Below is a small trained network, with its code and all its weights. Each question gives an input and a target symbol and asks what happens when units are switched off, that is, made to give their printed mean instead of their output.

import numpy as np


def w(rows, s, z=0):
    codes = np.array(rows[::2]) - 128.0
    scale = np.full(codes.shape[1], s)
    scale[-1] = z or s
    return codes * scale


def f(y):
    return y / 2 * (1 + np.tanh(0.7978845608 * (y + 0.044715 * y**3)))


def softmax(a):
    e = np.exp(a - a.max(-1, keepdims=True))
    return e / e.sum(-1, keepdims=True)


def log_softmax(a):
    a = a - a.max(-1, keepdims=True)
    return a - np.log(np.exp(a).sum(-1, keepdims=True))


def net(x, mask):
    ids = ['αβδζηθλμξπφψω'.index(c) for c in x.split()]
    T = len(ids)
    res = E[ids] + P[:T]
    u = 0
    for l in range(2):
        r = res
        for j in range(2):
            rows = slice(2 * j, 2 * j + 2)
            q, k, v = (r @ M[l][rows].T for M in (Q, K, V))
            z = softmax(np.where(np.tri(T) > 0, q @ k.T / 2**0.5, -1e9)) @ v
            o = O[l][rows]
            res = res + np.where(mask[u + j], z, o[:, -1]) @ o[:, :-1]
        u += 2
        y = f(res @ A[l][:, :-1].T + A[l][:, -1])
        res = res + np.where(mask[u : u + 8], y, B[l][:, -1]) @ B[l][:, :-1]
        u += 8
    return log_softmax(res[-1] @ U[:, :-1].T + U[:, -1])


Q, K, V, O, A, B = {}, {}, {}, {}, {}, {}
E = w([
[107,46,53,115,124,188,201,143,129,168],'α',
[196,137,98,128,63,191,214,178,102,41],'β',
[208,204,114,57,23,148,135,181,101,104],'δ',
[141,13,183,136,117,175,105,243,61,165],'ζ',
[86,90,153,111,184,48,79,40,123,90],'η',
[159,106,70,168,77,133,193,121,74,174],'θ',
[119,150,168,126,126,85,176,220,75,216],'λ',
[153,137,88,79,60,140,77,167,68,239],'μ',
[209,53,71,79,63,224,99,123,101,140],'ξ',
[100,64,149,122,143,115,254,215,148,131],'π',
[135,53,135,117,32,133,229,131,138,88],'φ',
[105,109,122,93,86,145,205,95,111,197],'ψ',
[173,125,167,120,9,59,171,135,98,167],'ω',
],0.01)
P = w([
[127,130,2,197,108,14,132,173,96,98],'0',
[137,142,227,148,85,220,119,118,139,174],'1',
[134,116,187,143,93,182,145,118,134,176],'2',
[139,110,182,141,94,177,151,119,109,168],'3',
[143,100,163,145,99,157,161,125,102,168],'4',
[149,100,151,132,96,153,162,126,100,159],'5',
[142,89,150,118,97,144,161,131,96,167],'6',
[143,86,142,115,106,142,161,133,93,165],'7',
[157,77,136,106,105,130,160,135,98,160],'8',
[161,79,132,106,111,123,170,136,93,160],'9',
[159,80,133,87,109,122,157,139,93,158],'10',
[141,74,124,94,106,112,169,133,89,150],'11',
[152,66,132,91,117,110,160,151,87,150],'12',
[149,69,119,90,118,110,145,146,79,144],'13',
],0.007)
Q[0] = w([
[122,171,163,163,113,186,118,134,190,140],'0.h0',
[97,179,142,175,155,144,77,110,183,110],'0.h0',
[86,250,23,230,237,151,79,108,204,111],'0.h1',
[152,107,2,179,127,130,85,96,106,141],'0.h1',
],0.0083)
K[0] = w([
[129,144,60,167,88,132,181,191,84,149],'0.h0',
[164,132,143,123,101,168,179,153,121,166],'0.h0',
[187,65,162,108,91,240,133,171,105,211],'0.h1',
[223,71,74,58,36,133,196,254,78,151],'0.h1',
],0.0089)
V[0] = w([
[130,110,175,56,123,134,220,108,99,218],'0.h0',
[172,128,71,134,22,193,240,254,93,182],'0.h0',
[174,146,81,137,168,176,70,183,80,172],'0.h1',
[133,89,78,81,68,152,217,85,77,194],'0.h1',
],0.0072)
O[0] = w([
[84,184,156,210,137,161,92,153,155,185,254],'0.h0',
[183,106,166,187,97,122,109,118,254,185,216],'0.h0',
[196,117,71,188,179,113,97,147,111,167,41],'0.h1',
[81,107,79,160,43,170,113,144,105,150,247],'0.h1',
],0.0083,0.0041)
A[0] = w([
[21,147,138,143,135,121,152,32,128,167,224],'0.n0',
[93,199,200,172,178,116,36,60,163,164,47],'0.n1',
[159,233,98,2,134,229,178,152,52,123,230],'0.n2',
[155,127,186,144,187,155,50,54,247,142,117],'0.n3',
[103,176,118,106,139,108,214,212,152,104,104],'0.n4',
[210,107,92,156,135,71,52,188,116,74,3],'0.n5',
[163,116,214,156,239,16,92,133,204,101,76],'0.n6',
[169,149,198,79,197,134,183,8,171,144,97],'0.n7',
],0.0067,0.0042)
B[0] = w([
[141,88,109,167,132,73,80,179,120,105,254],'0.n0',
[221,45,134,120,137,128,131,78,188,53,130],'0.n1',
[104,115,137,185,141,93,21,111,139,67,242],'0.n2',
[166,81,154,194,138,43,122,210,102,159,165],'0.n3',
[120,113,155,175,220,78,184,85,174,119,135],'0.n4',
[189,107,130,1,134,96,109,106,85,181,113],'0.n5',
[102,90,82,183,121,79,112,194,144,185,119],'0.n6',
[85,141,84,144,75,176,171,59,125,196,123],'0.n7',
],0.0086,0.0054)
Q[1] = w([
[185,131,159,165,50,186,189,116,220,246],'1.h0',
[106,225,37,34,194,145,171,13,98,125],'1.h0',
[126,216,86,24,231,122,123,64,65,44],'1.h1',
[218,190,187,98,106,186,191,93,179,227],'1.h1',
],0.011)
K[1] = w([
[68,165,182,93,231,156,81,69,68,32],'1.h0',
[164,128,221,173,88,236,131,170,151,190],'1.h0',
[184,118,175,171,79,189,147,112,224,244],'1.h1',
[91,140,228,106,168,186,96,103,72,103],'1.h1',
],0.011)
V[1] = w([
[204,71,186,83,161,82,131,178,198,49],'1.h0',
[238,97,119,90,193,110,14,175,30,200],'1.h0',
[253,100,44,129,80,207,133,53,115,58],'1.h1',
[175,252,194,111,41,49,121,138,93,139],'1.h1',
],0.0067)
O[1] = w([
[190,93,141,114,143,92,81,209,135,51,52],'1.h0',
[202,116,170,129,181,172,117,94,88,150,8],'1.h0',
[202,100,19,119,119,136,145,149,71,96,246],'1.h1',
[195,253,185,112,87,54,189,137,78,140,237],'1.h1',
],0.011,0.0011)
A[1] = w([
[123,146,122,104,88,120,2,131,154,128,49],'1.n0',
[189,110,112,122,152,95,126,191,94,101,118],'1.n1',
[92,67,61,135,163,206,109,125,165,125,5],'1.n2',
[139,127,92,100,120,72,66,133,143,190,118],'1.n3',
[144,172,203,144,187,181,139,60,123,174,40],'1.n4',
[107,200,91,135,107,80,153,169,127,144,24],'1.n5',
[160,151,91,78,86,156,190,85,190,127,10],'1.n6',
[71,99,129,108,91,117,134,158,195,106,180],'1.n7',
],0.0095,0.0026)
B[1] = w([
[197,188,110,70,253,137,188,50,37,143,178],'1.n0',
[65,166,192,144,124,199,132,86,238,185,203],'1.n1',
[189,146,100,66,117,27,83,164,246,226,146],'1.n2',
[61,127,135,147,155,162,173,187,121,1,170],'1.n3',
[43,172,68,24,169,107,93,219,98,62,159],'1.n4',
[167,77,206,56,99,147,74,83,124,113,179],'1.n5',
[56,103,166,164,237,83,68,164,45,125,141],'1.n6',
[140,122,122,68,195,125,203,94,138,107,254],'1.n7',
],0.0068,0.0098)
U = w([
[136,129,81,105,120,64,75,139,181,159,74],'α',
[130,203,77,210,89,178,81,151,220,14,167],'β',
[206,240,120,158,150,92,163,44,180,130,100],'δ',
[92,32,184,37,84,223,66,175,115,126,1],'ζ',
[170,45,149,201,176,36,72,69,107,112,178],'η',
[146,58,43,253,82,79,118,170,30,111,151],'θ',
[65,201,125,178,142,56,74,229,154,118,68],'λ',
[159,161,88,106,164,139,187,160,49,171,176],'μ',
[219,67,101,59,100,171,136,16,120,162,83],'ξ',
[144,171,122,141,230,93,241,130,173,139,32],'π',
[151,34,105,50,69,159,189,150,99,57,135],'φ',
[30,144,132,86,79,190,118,30,160,183,212],'ψ',
[182,101,181,87,42,43,103,105,88,147,83],'ω',
],0.0052,0.0043)

Each question gives the input, a string of symbols that net reads in full, and the target symbol t.
The units are the heads (2 rows each of Q, K, V and O) and the neurons (one row each of A and B). Each row of codes is followed by its name. A weight is (code - 128) times the scale printed after its matrix; where a second scale follows, it is the last column's (O, A, B and U).
mask holds one flag per unit, layer by layer, with each layer's heads first. A switched-off unit (its flag False) gives its mean, the last column of its rows in O or B, instead of its output. The means were averaged over made-up inputs and are rounded, as every weight is.
A unit's drop is (log p(t) with every unit on - log p(t) with that unit switched off) / (log p(t) with every unit on - log p(t) with every unit switched off).
The circuit of an input: a set's keep is (log p(t) with only the set's units on - log p(t) with every unit switched off) / (log p(t) with every unit on - log p(t) with every unit switched off). Starting from the 12 units with the biggest drops (on a tie, the unit counted first), units are removed one at a time, each time the one whose removal leaves the highest keep (on an exact tie, the one counted first), for as long as the keep stays at least 0.8.
units of the circuit, in order: the units of the circuit, biggest drop first
most important unit: the unit with the biggest drop
top k neurons: the k neurons with the biggest drops, biggest first
k most important neurons of layer l: the k neurons of layer l with the biggest drops, biggest first
which heads matter: for each layer, one digit per head in row order, 1 if its drop is at least 0.15 and else 0, layers parted by /
input ψ φ μ θ η β α ξ, target ξ: which heads matter -> 10 / 01
input η β η π θ η θ π η μ φ θ α, target η: most important unit -> 0.n2
input ψ μ ψ η η, target ψ: which heads matter -> 11 / 11
input ψ θ ψ φ θ φ α ψ ψ λ ψ ψ ζ, target ψ: which heads matter -> 01 / 10
input ψ μ ω, target ψ: units of the circuit, in order -> 1.h0, 0.h1
input ζ ζ ω φ, target ζ: units of the circuit, in order -> 1.h0, 0.h1, 1.n4, 1.h1
input β θ ω θ ω ψ α ξ, target β: which heads matter -> 10 / 11
input π ψ ψ ψ ψ ψ ψ ψ ψ ω η μ η, target π: which heads matter -> 10 / 11
input θ η η μ φ ψ ψ, target θ: 2 most important neurons of layer 0 -> 0.n2, 0.n0
input μ μ ξ ψ ψ, target μ: which heads matter -> 01 / 11
input δ λ η, target η: top 2 neurons -> 0.n1, 0.n0
input η ω η μ, target η: which heads matter -> 11 / 01
input ψ η ψ ξ π φ λ α, target α: which heads matter -> 11 / 01
input ψ ω η η ω η ψ ψ ψ φ ψ η φ, target ψ: units of the circuit, in order -> 1.h0, 0.h1, 0.h0, 1.h1
input ω ψ ψ η η, target ω: most important unit -> 1.h1
input θ ψ μ ψ φ ψ, target θ: which heads matter -> 11 / 01
input β φ φ ψ, target β: units of the circuit, in order -> 1.n1, 0.h0, 1.h0, 1.h1
input μ μ α ψ φ, target μ: units of the circuit, in order -> 1.h0, 0.h1, 1.n4, 0.n5
input ψ π η η θ μ ω ψ β φ ψ μ φ α, target ψ: top 3 neurons -> 0.n1, 0.n2, 0.n3
input ψ φ ψ ω ξ, target ψ: most important unit -> 1.h0
input φ δ δ ψ ψ θ η η ω β μ ζ ζ, target φ: which heads matter -> 11 / 10
input μ φ β φ ω λ, target μ: units of the circuit, in order -> 1.h0, 0.h1, 1.n4
input μ ψ η, target η: units of the circuit, in order -> 0.n1, 0.n3, 0.n0
input η ω μ η η ψ ψ ψ ψ, target η: 2 most important neurons of layer 0 -> 0.n2, 0.n1
input λ φ α ω ζ φ, target λ: which heads matter -> 11 / 11
input ζ ξ η μ ψ η α φ η μ ψ η ψ, target ζ: which heads matter -> 11 / 10
input α φ φ, target α: units of the circuit, in order -> 1.n2, 1.h1, 0.h1
input β ψ ψ μ, target β: 2 most important neurons of layer 1 -> 1.n1, 1.n3
input π η ψ η ξ ψ θ ψ ω π φ ψ, target π: top 2 neurons -> 1.n7, 1.n0
input ξ ω ψ λ ψ δ ψ, target ξ: which heads matter -> 11 / 11
